M =
[[158 117 117 126 146]
 [115 128 133 128 138]
 [156 120 148 130 147]
 [148 132 132 134 146]
 [155 121 155 129 151]
 [138 119 144 127 139]
 [121 138 119 145 136]
 [124 127 123 129 129]]
Rows and columns are numbered from 1.
The entry in the bottom-right corner: 129
Find the entry in row 2 and column 1.
115
Find the top entry of the column that holds the largest entry.
158
Find the entry in row 3 and column 1.
156
Find the entry at row 1, column 2.
117
The entry at row 2, column 2: 128
Find the entry in row 2 and column 3.
133
The bottom entry of the column that holds the smallest entry is 124
Find the entry directly below 151.
139
Find the entry just right of 134.
146
The entry in the top-right corner is 146
The entry at row 1, column 3 -> 117

Read these off the grid that follows. Rows and columns are numbered from 1.
1) Find the entry in the top-right corner.
2) Find the entry in the bottom-left corner.
3) Find the entry at row 1, column 3.
4) Find the entry in row 2 and column 1.
5) Find the entry in row 2 and column 3.
6) Find the entry in row 3 and column 1.
7) Find the entry at row 1, column 1.
8) Find the entry directly below 139.
[[150 127 128 141 134 110 128]
 [118 127 127 127 153 127 115]
 [121 127 120 141 127 142 136]
 [128 129 130 127 143 108 120]
 [123 103 128 146 127 127 128]
 [134 127 128 127 127 117 116]
 [115 113 121 146 127 127 123]
 [128 139 128 133 153 127 128]
 [147 127 125 127 127 114 128]
 [102 127 125 127 130 148 128]
 [128 105 122 127 120 127 128]
 [128 127 128 127 127 133 116]
 [105 117 123 127 136 127 128]
 [134 103 121 146 127 127 128]
 [128 103 128 145 120 127 136]
 [128 127 128 127 114 127 128]]
1) 128
2) 128
3) 128
4) 118
5) 127
6) 121
7) 150
8) 127

Read these off the table that follows.
1) Give the 3rd entry on the main diagonal.
2) Give the entry in the top-right corner.
3) Give the entry directly above 143.
4) Give the 2nd largest entry.
5) Give the last entry, reading row by row.
6) Give the 2nd entry on the diagonal from the top-right corner.
7) Give the 2nd entry, reading row by row.
8) Give the entry in the bottom-left corner.
[[131 127 128 129 126 127]
 [129 137 143 131 150 132]
 [126 129 129 127 127 128]
 [127 128 129 128 128 127]
 [127 128 129 128 128 128]
 [127 129 136 134 141 126]]
1) 129
2) 127
3) 128
4) 143
5) 126
6) 150
7) 127
8) 127

x = [138 127 138 133 134 139 122 149 117 116 150 131 128 119 158]
What is the entry just left of 133?
A: 138
The entry just right of 149 is 117
The entry just left of 127 -> 138
What is the entry just right of 150?
A: 131
The entry just left of 119 is 128

141	134	130	128	124	138
133	120	122	130	127	117
134	131	130	136	115	141
123	124	138	137	137	132
115	139	124	118	126	121
122	130	126	122	128	123
105	140	126	119	125	123
118	138	127	123	125	123
123	133	124	122	128	119
128	125	133	130	132	132
132	130	132	139	106	136
132	129	130	127	131	134
Indices start at 1.
The top-right entry is 138
The entry in row 1 and column 1 is 141
Report the entry just right of the smallest entry.
140
Report the entry directly above the smallest entry.
122
Report the entry at row 3, column 1.
134
Report the entry at row 1, column 3.
130
Report the bottom-left entry.
132
Report the bottom-right entry.
134
Report the entry at row 3, column 3.
130
Report the entry at row 1, column 2.
134
Report the entry at row 2, column 2.
120
The entry in row 2 and column 1: 133
The minimum is 105

Read these off the grid that follows.
1) Read off the entry in the bottom-right corner.
2) Read off the entry just right of 115.
3) Read off the fifth-last entry, reading row by row.
4) Read off the bottom entry of the column that holds the largest entry.
5) Read off the entry in the top-right corner.
6) Read off the first entry in reading order.
7) Read off the second entry in reading order.
[[153 153 110 125 116 134 153 110 111 110 122 124 131 112 122 110]
 [132 132 124 131 128 133 135 124 125 124 122 131 132 122 130 124]
 [101 101 129 152 155 145 101 128 140 129 124 152 148 127 153 128]
 [140 139 117 124 122 126 130 117 119 116 138 124 125 123 123 117]
 [135 134 131 110 115 107 121 132 127 131 151 110 108 140 111 132]
 [131 131 122 132 129 133 131 122 125 122 126 131 133 123 131 122]
 [124 124 120 144 140 146 130 119 127 120 114 144 146 116 143 119]]
1) 119
2) 107
3) 144
4) 140
5) 110
6) 153
7) 153

Questions about the grid below.
1) What is the fifth-last entry, reading row by row?
2) What is the entry directly above the largest entry?
3) What is the entry directly below the largest entry?
4) What is the largest entry in the first row?
5) What is the fifth entry, reading row by row?
6) What is the third entry in reading order?
7) What is the second entry on the main diagonal?
8) What is the entry in the bottom-right corner?
[[113 132 107 122 136 115 145 126 117 129 120 122 116 124]
 [125 105 113 135 126 141 139 143 124 132 135 131 138 120]
 [139 126 135 150 139 130 118 142 142 127 130 137 128 142]
 [138 144 150 118 128 122 132 117 130 133 144 137 124 136]
 [117 128 134 127 147 119 129 141 123 113 131 136 109 118]
 [119 129 139 120 145 122 117 138 129 114 131 136 112 113]
 [122 105 119 134 126 135 138 144 125 134 138 140 139 121]
 [117 131 124 139 136 132 125 112 121 133 154 114 133 122]
 [123 126 124 148 112 125 135 117 117 125 116 117 138 143]
 [115 128 123 131 146 116 140 138 117 116 129 131 109 122]
 [141 122 130 110 113 144 127 134 128 117 110 124 128 120]
 [130 122 143 140 113 126 142 132 114 112 119 134 128 140]
 [138 126 136 149 138 129 116 142 143 127 130 137 128 142]]
1) 127
2) 138
3) 116
4) 145
5) 136
6) 107
7) 105
8) 142

Questions about the array below. Rows and columns are numbered from 1.
1) Find the entry at row 2, column 1.
2) Find the entry in row 1 and column 3.
3) Find the entry in the top-right corner.
4) Find the entry just right of 109.
5) Find the entry just left of 120.
6) Find the top entry of the column that holds the largest entry.
7) Find the entry at row 2, column 3.
8) Find the entry in the bottom-left corner.
[[127 129 126 123 132 130 127 127 130 133]
 [109 136 131 118 138 127 120 108  99 116]
 [128 128 128 128 128 128 128 128 128 128]
 [131 124 131 132 126 121 128 124 129 121]
 [112 128 139 134 128 121 126 124 137 138]
 [129 130 126 126 128 124 126 128 129 129]
 [128 128 128 128 128 128 128 128 128 128]
 [129 131 126 125 127 123 125 128 129 130]
 [123 147 135 119 129 123 136 143 134 115]]
1) 109
2) 126
3) 133
4) 136
5) 127
6) 129
7) 131
8) 123
